Here is a tiny trained network, its code and every weight. The questions are about switching its units off for an input and a class, where a switched-off unit gives its printed mean instead of its output.

import numpy as np


def w(rows, s, z=0):
    codes = np.array(rows[::2]) - 128.0
    scale = np.full(codes.shape[1], s)
    scale[-1] = z or s
    return codes * scale


def f(y):
    return y / 2 * (1 + np.tanh(0.7978845608 * (y + 0.044715 * y**3)))


def log_softmax(a):
    a = a - a.max(-1, keepdims=True)
    return a - np.log(np.exp(a).sum(-1, keepdims=True))


def net(x, mask):
    res = np.array(x, float).reshape(1, 7) / 4 @ E
    y = f(res @ A[0][:, :-1].T + A[0][:, -1])
    res = res + np.where(mask, y, B[0][:, -1]) @ B[0][:, :-1]
    return log_softmax(res[-1] @ U[:, :-1].T + U[:, -1])


A, B = {}, {}
E = w([
[101,139,157,155],'x0',
[143,126,171,141],'x1',
[166,254,78,162],'x2',
[101,144,153,147],'x3',
[137,122,162,141],'x4',
[102,142,160,154],'x5',
[137,120,77,129],'x6',
],0.0073)
A[0] = w([
[161,169,223,138,254],'neuron 0',
[123,249,118,124,78],'neuron 1',
[97,140,76,113,109],'neuron 2',
[76,73,125,95,107],'neuron 3',
[175,109,103,120,147],'neuron 4',
[160,199,133,112,81],'neuron 5',
[177,185,105,162,108],'neuron 6',
],0.014,0.0077)
B[0] = w([
[126,144,41,76,254],'neuron 0',
[145,172,194,141,201],'neuron 1',
[107,131,150,163,137],'neuron 2',
[197,107,167,186,181],'neuron 3',
[97,162,80,139,154],'neuron 4',
[166,11,234,100,156],'neuron 5',
[90,2,174,111,184],'neuron 6',
],0.009,0.0078)
U = w([
[171,41,253,177,4],'0',
[182,195,4,166,254],'1',
[151,167,26,152,159],'2',
[104,155,17,135,109],'3',
],0.006,0.002)

Each question gives the input, the list of numbers given to net, and the class t.
The units are the neurons (one row each of A and B). Each row of codes is followed by its name. A weight is (code - 128) times the scale printed after its matrix; where a second scale follows, it is the last column's (A, B and U).
mask holds one flag per neuron, in row order. A switched-off neuron (its flag False) gives its mean, the last column of its row in B, instead of its output. The means were averaged over made-up inputs and are rounded, as every weight is.
A unit's drop is (log p(t) with every unit on - log p(t) with that unit switched off) / (log p(t) with every unit on - log p(t) with every unit switched off).
The circuit of an input: a set's keep is (log p(t) with only the set's units on - log p(t) with every unit switched off) / (log p(t) with every unit on - log p(t) with every unit switched off). Starting from all 7 units, units are removed one at a time, each time the one whose removal leaves the highest keep (on an exact tie, the one counted first), for as long as the keep stays at least 0.8.
units of the circuit, in order: the units of the circuit, biggest drop first
k most important neurons: the k neurons with the biggest drops, biggest first
drop when u is switched off: that unit's drop, to one decimal
input [-6,-2,8,-2,-5,-3,-6], class 0: most important neuron	(neuron 5)
input [-3,-4,8,-8,8,6,5], class 0: units of the circuit, in order	(neuron 6; neuron 5)
input [-4,3,6,2,-1,-4,-1], class 0: units of the circuit, in order	(neuron 5; neuron 6)
input [0,3,7,-3,4,-5,3], class 0: units of the circuit, in order	(neuron 6; neuron 5)
input [7,0,-2,-2,3,7,-4], class 1: units of the circuit, in order	(neuron 0; neuron 6)
input [-5,-2,8,0,5,-1,-3], class 0: 3 most important neurons	(neuron 5; neuron 6; neuron 1)
input [-7,2,5,4,-8,3,-2], class 0: units of the circuit, in order	(neuron 5; neuron 6)
input [8,3,7,-3,-2,4,-3], class 0: 4 most important neurons	(neuron 5; neuron 6; neuron 1; neuron 4)
input [4,6,-3,4,-6,-1,-5], class 3: drop when neuron 4 is switched off	0.0
input [-2,-6,7,-6,-2,2,1], class 0: drop when neuron 6 is switched off	0.2
input [7,-4,6,4,-4,0,-1], class 0: drop when neuron 6 is switched off	0.3
input [0,6,7,5,-8,4,4], class 0: drop when neuron 4 is switched off	0.0
